Each row of numbers belongs to one of the things below and depends on some of the facts about them. Some rows are named. Which thing is each other row?

Facts:
bado (ω gripek) (φ drinor)
barus (ω stiror) (φ nodri)
bifo (ω zudrika) (φ gripek)
bikles (ω flapu) (φ pegoka)
braram (ω groza) (φ stagem)
briske (ω brelum) (φ steska)
brugro (ω kide) (φ povovos)
brule (ω zudrika)
buri (ω zukedim) (φ greken)
ditruk (ω stanok)
dova (ω gripek) (φ trizi)
drinor (ω gripek) (φ dudi)
droveku (ω giril) (φ mubufluk)
drute (ω stanok) (φ gune)
dudi (ω gripek)
dudu (ω kide) (φ fligrir)
faku (ω stuskos) (φ vuzo)
famon (ω groza) (φ povun)
fegrefel (ω kide) (φ gritra)
feplum (ω zudrika) (φ plostil)
flakli (ω zudrika) (φ skebrin)
flapu (ω temek) (φ sulik)
flato (ω stanok) (φ seskelum)
fledrane (ω kide)
fledrer (ω groza) (φ grifo)
fligrir (ω kide) (φ brugro)
floflavim (ω brelum) (φ rimi)
flomavem (ω kloge) (φ fuplak)
fuplak (ω kloge) (φ luflo)
gefosko (ω rotruke) (φ stuskos)
giril (ω stepus)
grases (ω drute)
gratren (ω brelum) (φ skisko)
greken (ω zukedim) (φ traran)
gretra (ω temek) (φ skigova)
gribu (ω trula)
grifo (ω groza) (φ rezum)
grilu (ω stepus) (φ giril)
gripek (ω zudrika) (φ stidrol)
gritra (ω kide) (φ tuklo)
groklon (ω niklil) (φ loma)
grotar (ω niklil) (φ groklon)
groza (ω rotruke)
grupam (ω stanok) (φ drute)
gune (ω stanok) (φ lifle)
kepla (ω barus)
kide (ω temek) (φ gretra)
klisak (ω flapu)
kloge (ω temek) (φ sitren)
kodro (ω tuklin)
kurem (ω rogrin) (φ pipur)
labi (ω rogrin) (φ truliskor)
lekal (ω grilu)
lere (ω barus) (φ kepla)
lifle (ω stanok) (φ ditruk)
lobra (ω brelum) (φ pade)
lobron (ω niklil) (φ tristor)
loma (ω niklil)
luflo (ω kloge) (φ stere)
lusipi (ω trula) (φ tadim)
mazu (ω stuskos) (φ tosku)
mibrorek (ω grilu) (φ lekal)
midek (ω bribokem)
mubufluk (ω giril)
mudrur (ω giril) (φ droveku)
mufes (ω rotruke) (φ gefosko)
muklo (ω rotruke) (φ groza)
nevem (ω zukedim) (φ treklufle)
niba (ω brule) (φ rubre)
nidra (ω brule)
niklil (ω rotruke) (φ muklo)
nimol (ω zukedim) (φ buri)
nitelo (ω brelum) (φ zizum)
nodri (ω stiror)
nofi (ω bribokem) (φ nukil)
nokli (ω kide) (φ fledrane)
novo (ω kodro)
nukil (ω bribokem) (φ zagris)
pabri (ω temek) (φ flapu)
pade (ω brelum)
palu (ω drute) (φ tradu)
pebristem (ω niklil) (φ grotar)
pegoka (ω flapu) (φ klisak)
peskolak (ω brule) (φ niba)
pipur (ω rogrin) (φ labi)
plazuk (ω stuskos) (φ vezin)
plostil (ω zudrika) (φ tragrar)
povovos (ω kide) (φ nokli)
povun (ω groza)
rezum (ω groza) (φ famon)
rimi (ω brelum) (φ lobra)
riskenal (ω brule) (φ peskolak)
rogrin (ω keklir)
rokastek (ω gripek) (φ dova)
rubre (ω brule) (φ nidra)
sedrul (ω zudrika) (φ flakli)
seskelum (ω stanok) (φ grupam)
sitren (ω temek)
skagrer (ω bribokem) (φ tukar)
skasaver (ω bribokem) (φ nofi)
skebrin (ω zudrika) (φ brule)
sketre (ω temek) (φ pabri)
skigova (ω temek) (φ kloge)
skisko (ω brelum) (φ nitelo)
skoflu (ω gripek) (φ rokastek)
skoza (ω kodro) (φ novo)
skufik (ω kloge) (φ flomavem)
stagem (ω groza) (φ fledrer)
staklu (ω grilu) (φ vuzin)
staplozon (ω kide) (φ fegrefel)
stere (ω kloge)
steska (ω brelum) (φ gratren)
stidrol (ω zudrika) (φ sedrul)
stozun (ω bribokem) (φ skagrer)
stuskos (ω rotruke) (φ niklil)
sulik (ω temek) (φ vogi)
tadim (ω trula) (φ gribu)
tosku (ω stuskos)
tradu (ω drute) (φ trunes)
tragrar (ω zudrika) (φ bifo)
traran (ω zukedim)
treklufle (ω zukedim) (φ nimol)
tristor (ω niklil) (φ pebristem)
trizi (ω gripek) (φ bado)
truliskor (ω rogrin)
trunes (ω drute) (φ grases)
truvu (ω stuskos) (φ faku)
tukar (ω bribokem) (φ midek)
tuklo (ω kide) (φ dudu)
vakli (ω drute) (φ palu)
vezin (ω stuskos) (φ mazu)
vogi (ω temek) (φ kide)
vuplor (ω rogrin) (φ kurem)
vutras (ω rogrin) (φ vuplor)
vuzin (ω grilu) (φ mibrorek)
vuzo (ω stuskos) (φ plazuk)
zagris (ω bribokem) (φ stozun)
zizum (ω brelum) (φ floflavim)

Some things and their rows:
grifo: [-13 -18   4   4 -14 -18  22  12  24  17 -33 -29 -22  -5 -11   4 -25  -6
   2 -15  33  18 -29 -60  28 -14   1  30]
fligrir: [-53   0  -5  51   5   6 -12 -35  22 -18 -39  33 -21   1 -14  22  69 -25
   9  -5  24  -2   8  16  -9 -22   0 -18]
brugro: [-58   7 -18  51  14  17  -3 -24  23 -23 -40  29 -13  -7 -18  13  73 -21
   5   7  46   2  17  27 -22 -27  -2 -15]
dudu: [-38 -13   4  50   1  -1  -1 -36  26 -15 -27  43 -27   9 -10  22  55 -32
  11 -30  14  -6  -7  -1   6  -6   0 -31]
gribu: [  3 -28  -3  -2  -8  -9   3   4  24   3  -8  -1   4  -5  14  -8   8  23
 -13 -11  -1  -1   1 -16   5   4 -20  19]
klisak: [ 16 -37  -8  15  -9  21 -26 -33  17  -4   3  19  -2  -9  40 -16  11  15
 -12 -16  11   5   9  -7  -5  30   8   9]
nukil: [  4 -29  -3  -3  -6  -9   4   2  23   0  -9  -1   4  -1  13  -8   7  20
 -11  -8  -1  -2   4 -19   7   4 -19  20]
mudrur: [-33   9   2 -11   6  -5  -9  16  -5 -22  35  14   5  11  10 -22   0   3
 -13 -19 -28   3 -21 -24  -4   1  -9  38]
vezin: [-17  -3   0  40   3 -29  26  35 -12  -9 -43   4 -12 -29 -17   1  24  18
 -11 -20 -27 -46  14 -18  68 -50 -13   0]
mufes: [-30  14   1 -23   9 -23   6  37  -9 -17  29  -6  11  13  -2 -21 -10   5
 -10 -10 -38  -1 -18 -32  11 -12 -19  49]
rubre: [  4 -19   0  22  -3 -16  17   3  15   2 -21  -1  -4  -1   0  -1   7  -5
   2 -22   4  -5   4 -28  29  -2 -10   6]
stagem: [-34 -25  -5 -49  -6 -19   3  14  14  -4   0 -24 -24   3   0   0 -26  12
 -15  10   2   9 -51 -50  14 -17   5  36]
trizi: [  3 -16   1  23  -5 -15  14   8  17  11 -20  -3  -3  -8   0  -5   9  -1
   1 -25   1   1  -1 -24  27  -2 -10   5]
lifle: [-32   6 -12  37   6 -11  -8   0   0   3 -46 -11  -9 -20 -15   3  40 -12
   8   8   8   2  11   5  25 -33   9   4]
nodri: [-21 -25  -8 -26   0 -13  -7   8  10  -8  14   7  -7  -4  12 -11  11  20
 -18  -3 -27  -6 -26 -10   9  -4  -4   9]
keklir: [ -6 -12 -13   7  16  -8   9  -9  -5 -30 -11   1  -2  17   2   1   9 -17
   5   9   3 -14  19 -24  25  -5   0  18]
greken: [-16  -6  -3  36   2 -17   4  -2   3   5 -33  -1 -15 -12 -10   4  26 -19
  10 -17  -3  -3  -3 -13  39 -17   9 -10]

Rows to name:
No name comes twice in this set of rows, the named rows included.
[-17   8 -61  30  57  16  68  24 -14 -44 -26  -6   0 -11 -30 -17  22 -44
   9  31  78 -19  34  -4  31 -26  21 -27]  brule
[-39   1 -12  10   5 -15   6 -10  -3 -10 -62 -43 -32   7 -26  23  -9 -34
  18  33  48  12  -3 -52  36 -41  24  42]  groza
[ 30 -43 -12  13   2  21 -20 -49   3 -28   1  18  -1  14  43  -7   1  -2
  -3  -1  15  -8  32 -20   7  38  12  19]  flapu
[-47  -5  -7  48  17   3  -2 -52  16 -45 -42  39 -22  31 -17  36  66 -44
  19   7  29 -16  29   4  -1 -19  -4 -12]  kide

The same things again, as new rows of numbers:
Named rows:
fledrer: [-45 -65  -5   5  11  -3   2   6   0  10  -3   2  23  41  16  10  -3  27
  -9   4  -2 -21 -19 -22  31  21]
groza: [-50 -61  -2 -29   6  33   1   6 -30  35   5  -5  15  28   8  28   2  31
 -23 -46 -25 -40 -14  -4 -19   9]
povun: [-35 -63  10 -38  12  39  -7   5 -31  36   4  -3  26  28  25  16  24  49
 -27 -36 -34 -53 -10  13  -8   9]
nodri: [-24 -65 -22  -5  -8 -14   3  14   3  37   8   3  51  30  -3   5   6  17
  13   1   9 -31 -21 -35  26  12]
steska: [-21 -64 -25  -6 -10 -14   0  14  -4  28   9  -1  52  30  -3   6   9  16
  15   5  12 -33 -20 -39  27  13]
sitren: [-21 -45   0 -32  10  34  -4  34 -17  59  30 -47  65  33  12  16  14  45
 -23  -4 -50 -24  14  45 -37  35]
gefosko: [-29 -82 -19  -2  -7 -17   3  15   1  32   7   9  50  33   5   4   1  20
   7  -2   8 -33 -24 -28  25  17]
stuskos: [-50 -54  -5   4  12 -12   5   7   6  15  -4   1  21  43   8  10  -3  29
  -8  -2  -1 -21 -19 -21  26  18]
plazuk: [-37 -65   0  -9   3   5   6 -13 -20  11   4   1  17  29  22   8   2  47
  -8 -17 -14 -15 -12 -27  11  24]
mudrur: [ -7 -44  -6 -17 -21 -13   2  23   8  28  14  12  38  16  15   4  -6 -12
  15  -7   1 -18 -27 -18  42  21]
pipur: [-31 -50 -14 -20   1  14  19 -10  -9  18   6  -1  23  14   5  12  14  48
  -8  -8 -11  -5  -2 -32  24   6]
truliskor: [-39 -56 -15 -40   4  50  12   9 -25  37   9  -6  23  11  -1  32  15  30
 -24 -30 -23 -31  -4 -12  -2  -7]
skoza: [-12 -43  -7  -8 -24 -14   5  22  10  21  18  10  38  17  -3   8   0   0
  16 -12   8 -26 -22 -20  42  27]
klisak: [-44 -47 -15   3  13   8   5   8  -5  26   0  -3  29  37   0  10  12  20
   5  12  -7 -11 -17 -23  29  32]
skisko: [-28 -42  -7 -14   0  11   4 -14 -24   9   8 -10  20  24  11  11  12  41
   2  -8 -11 -14  -7 -40  12  18]
tadim: [-24 -67 -22  -5  -8 -13   3  14   2  37   8   4  52  29  -2   5   7  17
  12   2   8 -30 -21 -35  26  13]
fledrane: [-23 -46  -2 -31  11  38  -3  35 -22  63  31 -45  66  33   9  15  17  44
 -21  -3 -52 -21  14  48 -37  42]

Rows to name:
No name comes twice in this set of rows, the named rows included.
[-15 -38   3 -40   9  32 -10  22 -19  41  24 -44  55  31  18  15  22  50
 -23  -9 -40 -40  12  28 -25  16]  lobra
[ -8 -43 -10  -9 -25 -12   2  21   2  12  20   6  39  17  -1   8   2  -1
  17  -8  10 -29 -20 -24  43  28]  briske
[-29 -69 -26  -3  -6  -8   5  16  -4  44   9   6  54  30  -7   4  12  14
  17   3   5 -25 -22 -28  24  26]  pabri
[-14 -43  16 -32   9  34  -4  18  -9  61  20 -43  56  30  26  19  21  50
 -24 -12 -45 -39  14  28 -23  18]  skebrin
[-37 -42 -11 -16   2   7   5   8  -6  41   9  -5  31  29  -5  10  14  25
   3 -17 -12 -21 -12 -11   7  25]  temek
[-11 -45   2  -1 -24  -1   1  27  16  24  24  17  41  12  -4   6  -5   5
  17  -7   3 -25 -22 -26  41  26]  flato
[-42 -53   0 -10   3  -3   8 -13 -13  16   3   0  14  31  13   7   2  48
  -7 -24 -12 -14 -12 -25   7  20]  niklil
[-28 -43  15 -36  11  56 -10   9 -22  44  11  -5  31  19  12  15  28  51
 -17 -26 -38 -48  -7  -1  -9   1]  ditruk
[-33 -55   8 -24   2  50   4  -4 -28  51   5 -16  21  20  17  37  13  24
 -14 -34 -29 -41  -6 -20  -9   9]  drinor
[-33 -41   2 -12   0  13   0  11   6  36  13  -1  30  24  -3  10   4  32
   1 -15 -12 -25 -12 -22   8  11]  stanok
[-30 -38 -10 -19  -2   2   1   6  -6  26   9 -11  29  29  -2  12  11  26
   1 -17  -6 -30 -11 -21  10  13]  brelum
[-21 -69 -13   1  -9 -12   6   8   7  47   6  -1  52  29   6  10   9  16
  13   1   7 -33 -19 -39  29  15]  plostil

Now the same things, written a new way:
Known rows:
floflavim: [-10  -8  -6 -26  20  -3   8   2  12  -4   1   2  18   2   2 -26 -32   1
 -17   2  29  28   6   2  13  -7]
skasaver: [ 12   7   7  22 -20  -5  -1  -8   1 -10   7  -6 -24 -11   3  23  25   9
  -1 -12 -35 -36  -3  -8 -20   4]
tradu: [ 17   7 -10  10   4   1 -10  13   1   9  -8  -5  -5  -1 -14  13  -2   7
 -11  -5 -24 -17  -7  13  -2   6]
rokastek: [  5  18  -2  21 -11  -5   3   3  -4  -1   7   0 -14   0 -25   5  26  -8
   8   2 -14 -26  -8  -4  -9  19]
stagem: [  7  10   1   3 -22 -14 -11   4 -13  11 -17   7  -9   2 -14  13  25   0
   4  -6 -14  -4  -8 -11 -21   6]
fledrer: [  6   8   1  -3 -11 -14  -7   4 -11  14 -17   7  -2   1  -5   4  12   0
   2  -4   2  10  -6  -9 -18   5]
stere: [ -5  -1   5  -4   3   9   7  -9  12  -3  -2  -9   1   9  22  -1 -19  -5
   3   4  19  10  14  -5  15  -4]
novo: [  2  -3  -3  16  -9  -2  -4   4  -1  -9   0  -5 -10  -3  -9   8  22   4
   8  -2 -25 -17  -5   2 -11   0]
niklil: [ -9  -1   6  -8  -2 -15 -16  -2 -17  14  -3   7   3   1 -16  -7   1   2
   5   3  -8   0   2  -3  -6 -15]
drute: [  7   5 -14   3  10   2 -10  18  -3  12  -3  -8   8   2  -2  14  -6   6
 -10  -5 -14  -6  -7  18   2  -5]
grupam: [ 10   5  -4   9   1  -2  -9   8  -2   7  -6  -5  -6   0  -7  10   2   5
  -3  -6 -18 -13  -5   8  -4   5]
lifle: [  2  -4  -3 -14  20   0   1   6   3  11  -2   2  14   2   5 -10 -25   5
 -18  -2  18  12   1  11  18   3]
grilu: [ -3  -8  -9  26 -18  11 -18   1  -1   1   6 -15 -14  -7   4  23  43 -11
  15  -6 -29 -30 -11   2 -13 -10]
giril: [ -7 -10  -9  17 -13   8 -16  -2   1   0   5 -14  -4  -5   5  19  35  -8
  11  -5 -19 -17 -10   0  -7  -8]
barus: [ -5  -5   0  26 -15   1  -5  12 -11 -14   1  -7  -9  -5 -12  17  29   2
  13  -5 -36 -19 -11   4 -16  -1]
vezin: [ -1   0   5 -11  -3  -4 -17   9 -13  15  -2   3   3   0 -13 -17  -6   9
 -10  -7  17  18   4  -3  11   6]
traran: [-14 -19  10 -10  13   0   4  -3   2  -2   1   4  14   2   6 -19 -26   1
 -12   1  27  19   2   7  13   2]

Name these rows:
No name comes twice in this set of rows, the named rows included.
[ -3  -3   7 -14  -1  -9 -10   2 -11  11  -6   3   7   3  -4 -12  -9   2
 -11   1  14  14   2  -2   2   0]  muklo
[-18 -19  -1 -48  41  -4  13  -3   7   3   8   8  36   6  21 -50 -59   1
 -31   4  63  57  10   6  27  -7]  pade
[  4   9  11   8 -27 -15 -24  -3 -18   8 -13   4 -26  -5 -37  11  30   2
  11  -4 -36 -31  -2 -13 -23  -5]  lobron
[ -3  -6  -2 -18  26  -2   1   7   1  15  -3   3  21   4   8 -18 -34   6
 -21   1  30  21   2  16  21  -3]  ditruk
[ -2   2   1 -14  -2 -15  -4   0  -8  18 -12  10  11   7   1  -8  -5  -2
  -9  -1  21  27  -3  -5  -4   0]  rezum
[  2   4  -3   1 -16  -4 -21  15 -17  12  -1  -1  -6  -5 -18   2  18   6
   2  -9 -10   6   0  -4  -4  -3]  stuskos
[  9  10   2  12 -22  -5 -27  12 -17   7  -7   0 -20  -7 -28   4  27   5
   6 -10 -16  -5  -1 -10  -6   6]  faku
[-21 -10   0 -35  41  -4  20   2  -2  10  22  10  51  13  28 -43 -49  -5
 -22  12  68  55   3  16  35   3]  brule
[  7   7   4   6 -14  -4 -22   8 -15   9  -6   0 -12  -4 -23  -5  12   7
  -2  -8  -4   0   2  -8   0   6]  vuzo
[ -7 -13   7 -28  25  -7  18 -15   8   1  16   6  24  -2  34 -25 -42  12
 -32  -1  44  26   6   7  21  -1]  midek
[  0  -4  10  -8   4  -4   8 -14   1  -3  12   4   8  -5  24  -6 -15   9
 -21  -7   5   1   0   3   4   2]  stozun
[ 10  15   2  19 -29  -3 -30   7 -16   3  -9  -2 -27  -9 -31   7  34   6
   9 -13 -27 -21   0 -14 -12   9]  truvu

Now the same things, written a new way:
Known rows:
riskenal: [  3  21 -15  18 -21 -12  15   2 -21   2 -30 -24 -33   0  23  32  -6  31
  -5  13 -15 -19 -18 -17   0  15  22  12]
flapu: [ -5  20  -3  16 -29   0   0  -8   2 -10  17  -2  -3 -23  -9  -6 -10   5
   7  -1 -14 -23  13  11  -5 -14   7   2]
vuplor: [  6   3 -27 -20 -19 -15  42   4   6 -17 -19  10  -3  -3  24   8  10  12
   6   6  -7 -11 -20  24 -21   4   7   6]
seskelum: [  6   4 -13   1 -19 -11  17 -12  -1  -1 -11  -4 -11   9  -7  -7 -13  21
  -3  22   8 -24 -26  -3   6  17   3  15]
trizi: [ -3   2   6  17  17  -1  -9   1 -14  15 -16   1 -15   8  28  25   7  15
  -6   2  -8  12   3 -14   6   1   6   5]
stuskos: [ -1  23   6  -8 -16   6 -14   7  24 -19 -18 -15 -18   0  -9   0 -23  -5
  21  22  -6   2   9   0  -3   0   3  -8]
stagem: [  7 -11 -15  -1 -29 -11   5  20   1  -3 -14 -18 -13 -10  -9  10  -1 -20
 -13  21 -20  -9   3 -16 -13  30  15  12]
plostil: [ -2  12  -8  17 -10  -9  14   2 -14   2 -19 -11 -20  -2  16  22  -2  18
   2   8  -7 -11 -17  -7   3   7  15  10]
brugro: [ -2 -27  28   6  29  19 -11  -2  12  16  54  10  13  15  -3 -11  21 -26
 -13 -31  17  22  41   4 -10 -33 -24  -7]
grifo: [  5 -19  -3  -1  -6  -5 -10  17   6   2  -8  -5  -3  -6  -7   5   8 -33
 -10  11 -12   6  11 -11  -8  21   9   6]
nofi: [ 13   4 -14  -4 -28   1  16   9 -20 -12  -2 -15 -10   5   1   3  -6  22
   5  14   8 -14 -34   3   9   3  19  -8]
nokli: [ -5 -38  40   8  52  23 -26  -3  21  24  66  17  29  20  -1 -15  30 -32
 -13 -41  23  40  49   7  -8 -39 -30 -14]
luflo: [  7   7  -3   4  -5   0   4 -14  -2   4  19 -12   6 -11 -14 -15  18  17
  -7 -12  -7 -14  19  19  -7  -5   0   1]
fuplak: [  7  10  -9   7 -17  -4  13 -10  -4   0  12 -20   3 -11  -9 -17  12  20
  -3  -8 -11 -24  12  20 -11  -3   3   5]
stozun: [ 10 -14   6  -5  11  12  -8   5 -10   0  13   6   9  -1   4  -6   6   7
   3   3  15  10 -14   6   9  -7   3 -17]
groklon: [  8 -12   9  -9  16  10 -21  12  20   2  -9  -8  -5   3 -13  -3   3 -23
  -2  13   1  20  15  -4 -12  10  -4  -7]
gune: [ -1 -16   6  -1  15   0  -6 -10  16  13   1  12  10   9  -3 -16  -1   5
  -3   6  19  -3  -3   2   7   4  -8   7]

Which thing is each row?
No name comes twice in this set of rows, the named rows included.
[  8  10 -20   9 -36 -29  21 -21   8   0 -20  -2 -18  13  -7 -14 -20  30
  -4  33  14 -40 -33  -7  11  27   9  29]  vakli
[-17 -11  36   2  40  22 -46 -11  28  18  45  42  46 -25  -3 -24  17 -18
   3 -27   0  25  53  27   4 -34 -22 -18]  kloge
[  9   2   2   5   3   8  -4 -10  -3  14  25  -2  14  -9 -10 -22  18   7
 -10 -15  -8  -8  27  18  -8  -9  -5  -4]  stere
[  0 -16   0 -24  25   5  11   4  23   3   5  36  27   3  26  -4  27 -11
   4 -10   3  23   6  23 -14 -17 -14  -9]  truliskor
[ 13   6  13 -19   6   6 -15   9  19 -11 -18 -27 -14  19 -15  -3   0  -9
   6  20   7  13  14  -1 -14   6   0  -7]  plazuk
[ 10  11 -34 -16 -31 -20  49   6   3 -21 -21   4 -12  -6  22  10   8  19
   4   7 -10 -22 -24  18 -19   6  11   9]  vutras
[  2  -9  -4   4  -2 -13   0 -18  22  15  -2  13   2  13  -5 -20  -9  15
  -6  19  26 -15 -17  -2  12  15  -3  20]  trunes
[-13  -8  23  16   8  17 -13  -5  17  -2  47  17  13  -3  -3  -4  -2 -19
   2 -20   7  10  33   7  -1 -33 -13 -10]  kide
[ -4 -16  21   1  31  14 -16  -5   8  19  32  15  24   6  -8 -15  19 -15
  -9 -22   6  17  28  13  -1 -22 -16  -7]  gretra
[  2  -9   8  13  -6   4  11  -4   0  -3  40 -11  -5  17  -6  -3  11  -8
  -7 -20  10  -5  20   2 -13 -20  -8   1]  tuklo

